Below are the code and all the weights of a small trained network. Each question names an input and a target symbol and asks about switching units off, where a switched-off unit gives its printed mean instead of its output.

import numpy as np


def w(rows, s, z=0):
    codes = np.array(rows[::2]) - 128.0
    scale = np.full(codes.shape[1], s)
    scale[-1] = z or s
    return codes * scale


def softmax(a):
    e = np.exp(a - a.max(-1, keepdims=True))
    return e / e.sum(-1, keepdims=True)


def log_softmax(a):
    a = a - a.max(-1, keepdims=True)
    return a - np.log(np.exp(a).sum(-1, keepdims=True))


def net(x, mask):
    ids = ['αβδεζημξπσφ'.index(c) for c in x.split()]
    T = len(ids)
    res = E[ids] + P[:T]
    u = 0
    for l in range(3):
        r = res
        for j in range(3):
            rows = slice(3 * j, 3 * j + 3)
            q, k, v = (r @ M[l][rows].T for M in (Q, K, V))
            z = softmax(np.where(np.tri(T) > 0, q @ k.T / 3**0.5, -1e9)) @ v
            o = O[l][rows]
            res = res + np.where(mask[u + j], z, o[:, -1]) @ o[:, :-1]
        u += 3
    return log_softmax(res[-1] @ U[:, :-1].T + U[:, -1])


Q, K, V, O = {}, {}, {}, {}
E = w([
[131,169,57,143,151,117],'α',
[133,90,197,110,189,139],'β',
[131,84,216,136,84,177],'δ',
[172,31,177,68,81,167],'ε',
[207,93,139,119,23,179],'ζ',
[237,122,141,169,138,126],'η',
[205,78,144,120,12,189],'μ',
[148,89,206,229,57,180],'ξ',
[98,249,247,135,167,128],'π',
[178,3,178,117,175,150],'σ',
[127,159,98,40,89,164],'φ',
],0.014)
P = w([
[103,107,137,119,85,16],'0',
[121,122,148,126,109,55],'1',
[128,131,154,126,123,81],'2',
[135,133,155,129,137,102],'3',
[139,138,153,128,154,119],'4',
[139,137,149,137,158,139],'5',
[137,138,146,137,172,155],'6',
[141,139,135,142,180,169],'7',
[138,140,139,145,188,186],'8',
[137,135,126,158,192,203],'9',
[135,135,117,158,202,217],'10',
[132,133,109,159,212,232],'11',
[129,131,104,162,221,245],'12',
[131,130,94,174,239,254],'13',
],0.0072)
Q[0] = w([
[147,172,105,228,71,114],'0.h1',
[112,208,79,114,58,146],'0.h1',
[89,179,89,194,135,137],'0.h1',
[94,130,102,98,114,165],'0.h2',
[79,103,88,135,99,5],'0.h2',
[156,158,98,138,134,67],'0.h2',
[179,143,119,79,190,135],'0.h3',
[103,116,91,78,126,82],'0.h3',
[46,98,68,168,130,102],'0.h3',
],0.016)
K[0] = w([
[200,185,88,185,120,137],'0.h1',
[102,200,14,88,73,121],'0.h1',
[132,198,89,193,128,89],'0.h1',
[93,127,123,117,110,178],'0.h2',
[73,86,121,95,100,5],'0.h2',
[134,134,116,176,95,53],'0.h2',
[158,122,166,72,185,188],'0.h3',
[165,120,116,64,146,61],'0.h3',
[51,127,59,95,110,64],'0.h3',
],0.014)
V[0] = w([
[141,126,119,132,122,131],'0.h1',
[103,165,161,129,99,90],'0.h1',
[93,120,143,119,169,144],'0.h1',
[164,174,134,103,159,254],'0.h2',
[177,113,155,174,149,156],'0.h2',
[120,122,125,129,123,106],'0.h2',
[167,136,162,122,115,175],'0.h3',
[142,133,153,134,126,150],'0.h3',
[132,132,176,151,134,152],'0.h3',
],0.0088)
O[0] = w([
[127,144,134,128,135,128,136],'0.h1',
[126,121,156,100,162,94,96],'0.h1',
[124,61,80,147,89,147,114],'0.h1',
[53,61,2,156,124,185,203],'0.h2',
[140,169,93,80,151,164,255],'0.h2',
[139,136,152,126,128,118,108],'0.h2',
[148,162,131,70,224,141,227],'0.h3',
[138,148,132,106,180,134,188],'0.h3',
[138,161,143,111,202,137,224],'0.h3',
],0.0066,0.006)
Q[1] = w([
[30,140,154,176,133,143],'1.h1',
[230,207,160,131,138,192],'1.h1',
[237,35,151,123,245,168],'1.h1',
[131,121,107,87,61,79],'1.h2',
[44,142,177,121,54,184],'1.h2',
[227,212,131,64,161,232],'1.h2',
[118,75,110,243,118,88],'1.h3',
[105,101,177,89,190,101],'1.h3',
[207,105,62,36,134,96],'1.h3',
],0.012)
K[1] = w([
[101,188,204,139,137,109],'1.h1',
[186,118,142,70,144,233],'1.h1',
[104,121,70,130,176,253],'1.h1',
[91,116,141,180,121,56],'1.h2',
[147,82,118,125,175,65],'1.h2',
[102,155,88,192,196,222],'1.h2',
[97,121,176,96,169,71],'1.h3',
[194,172,142,148,131,149],'1.h3',
[133,115,183,163,55,183],'1.h3',
],0.014)
V[1] = w([
[196,201,196,106,146,142],'1.h1',
[117,116,53,170,118,112],'1.h1',
[79,101,25,70,222,9],'1.h1',
[160,183,190,33,41,147],'1.h2',
[1,135,166,144,101,171],'1.h2',
[65,141,177,204,29,210],'1.h2',
[101,195,168,61,103,161],'1.h3',
[127,68,147,146,135,101],'1.h3',
[167,143,117,107,107,98],'1.h3',
],0.0078)
O[1] = w([
[68,71,82,197,140,108,253],'1.h1',
[166,129,165,80,138,131,38],'1.h1',
[89,164,233,126,1,207,4],'1.h1',
[125,50,19,158,211,70,122],'1.h2',
[196,187,132,63,201,80,42],'1.h2',
[184,139,132,9,234,85,64],'1.h2',
[135,100,61,88,128,103,172],'1.h3',
[109,155,137,145,137,108,117],'1.h3',
[88,125,157,127,78,135,145],'1.h3',
],0.0064,0.005)
Q[2] = w([
[161,158,87,161,116,139],'2.h1',
[165,151,179,108,101,93],'2.h1',
[149,120,165,147,128,98],'2.h1',
[249,86,87,181,117,191],'2.h2',
[39,220,58,91,133,116],'2.h2',
[108,132,113,137,167,172],'2.h2',
[117,126,103,121,111,108],'2.h3',
[114,111,172,78,106,108],'2.h3',
[56,88,125,130,172,164],'2.h3',
],0.019)
K[2] = w([
[80,110,135,100,156,163],'2.h1',
[137,70,182,138,109,42],'2.h1',
[108,124,130,115,110,85],'2.h1',
[199,97,111,174,150,223],'2.h2',
[5,207,72,92,157,153],'2.h2',
[110,134,126,101,162,173],'2.h2',
[163,99,150,134,124,106],'2.h3',
[127,160,138,147,107,60],'2.h3',
[197,159,120,134,136,201],'2.h3',
],0.017)
V[2] = w([
[13,179,97,89,134,126],'2.h1',
[106,55,100,17,100,204],'2.h1',
[72,58,247,108,209,189],'2.h1',
[148,66,186,85,164,172],'2.h2',
[101,158,157,111,166,169],'2.h2',
[203,122,137,181,153,109],'2.h2',
[154,23,139,44,44,145],'2.h3',
[212,100,221,145,167,166],'2.h3',
[54,77,218,125,172,98],'2.h3',
],0.014)
O[2] = w([
[100,121,177,77,77,49,79],'2.h1',
[48,93,247,115,179,74,107],'2.h1',
[53,53,115,41,172,153,195],'2.h1',
[107,181,67,137,99,61,207],'2.h2',
[183,133,73,132,80,128,141],'2.h2',
[62,113,161,60,123,100,253],'2.h2',
[88,158,32,136,114,59,84],'2.h3',
[126,181,134,190,160,154,239],'2.h3',
[15,162,169,59,172,118,82],'2.h3',
],0.011,0.0068)
U = w([
[127,203,164,112,98,122,209],'α',
[15,174,150,127,117,170,75],'β',
[73,82,146,87,152,140,79],'δ',
[90,59,91,56,104,115,160],'ε',
[138,71,104,147,191,68,31],'ζ',
[72,73,139,171,94,187,164],'η',
[136,45,99,165,192,69,3],'μ',
[147,130,158,103,254,126,110],'ξ',
[172,150,111,12,162,125,233],'π',
[37,160,81,157,161,116,88],'σ',
[112,132,199,102,124,65,249],'φ',
],0.0068,0.0059)

Each question gives the input, a string of symbols that net reads in full, and the target symbol t.
The units are the heads (3 rows each of Q, K, V and O). Each row of codes is followed by its name. A weight is (code - 128) times the scale printed after its matrix; where a second scale follows, it is the last column's (O and U).
mask holds one flag per head, layer by layer. A switched-off head (its flag False) gives its mean, the last column of its rows in O, instead of its output. The means were averaged over made-up inputs and are rounded, as every weight is.
A unit's drop is (log p(t) with every unit on - log p(t) with that unit switched off) / (log p(t) with every unit on - log p(t) with every unit switched off).
The circuit of an input: a set's keep is (log p(t) with only the set's units on - log p(t) with every unit switched off) / (log p(t) with every unit on - log p(t) with every unit switched off). Starting from all 9 units, units are removed one at a time, each time the one whose removal leaves the highest keep (on an exact tie, the one counted first), for as long as the keep stays at least 0.8.
circuit, biggest first: the units of the circuit, biggest drop first
most important unit: the unit with the biggest drop
heads that matter: for each layer, one digit per head in row order, 1 if its drop is at least 0.15 and else 0, layers parted by /
drop of u: that unit's drop, to one decimal
input π ζ η μ η ξ η η ε, target η: most important unit -> 1.h2
input ξ η δ ζ φ α, target φ: heads that matter -> 000 / 000 / 100
input β σ σ φ η α η σ φ η σ ξ σ η, target σ: circuit, biggest first -> (2.h2, 2.h3)
input φ η ξ η α ε μ η, target μ: circuit, biggest first -> (2.h3, 0.h2, 1.h1)
input μ η ξ δ, target ξ: heads that matter -> 001 / 010 / 011
input ζ ε η ξ σ β, target β: circuit, biggest first -> (2.h3, 1.h1, 1.h2)
input η ξ η, target ξ: circuit, biggest first -> (2.h2, 1.h2)
input σ δ ζ η ξ μ, target ξ: circuit, biggest first -> (1.h2, 2.h1, 1.h1)
input η η σ σ α φ, target φ: heads that matter -> 010 / 000 / 100
input η ζ δ ξ φ π η π δ, target ε: circuit, biggest first -> (2.h1, 0.h2)
input α ξ β ξ, target ξ: circuit, biggest first -> (0.h3, 2.h3, 0.h2, 1.h2)
input σ ξ φ η β ξ η π η σ η π ξ η, target π: circuit, biggest first -> (1.h2, 2.h1)
input ζ ε σ φ α π ξ δ, target π: circuit, biggest first -> (1.h2, 0.h2, 2.h1)
input η σ δ π π δ, target ε: circuit, biggest first -> (2.h1)
input α ξ β σ δ, target σ: circuit, biggest first -> (2.h3, 2.h2, 0.h1)
input σ ε β σ η π η α, target η: circuit, biggest first -> (2.h2, 1.h2)
input ξ ξ α ξ ξ ε, target π: circuit, biggest first -> (1.h2, 0.h3)
input ξ α ε ξ η δ ξ δ, target ξ: heads that matter -> 000 / 010 / 001
input η ε ξ σ ξ δ π ξ ξ σ δ, target σ: heads that matter -> 000 / 100 / 011
input φ η σ ε δ δ φ σ, target φ: circuit, biggest first -> (2.h1)
input σ σ β σ δ φ η η μ σ η, target σ: circuit, biggest first -> (2.h3, 2.h2)
input μ μ η μ β η α σ ε ξ, target σ: heads that matter -> 100 / 100 / 011
input δ η α, target α: heads that matter -> 001 / 000 / 100
input δ η μ ξ α η σ ε π π η, target ε: heads that matter -> 010 / 000 / 100
input ε ζ η σ ξ, target σ: heads that matter -> 100 / 100 / 111
input σ μ σ η σ, target η: heads that matter -> 010 / 010 / 100
input δ ξ η μ σ, target σ: most important unit -> 0.h1
input η η ε, target η: heads that matter -> 000 / 010 / 110
input η π ξ, target π: drop of 1.h1 -> 0.2
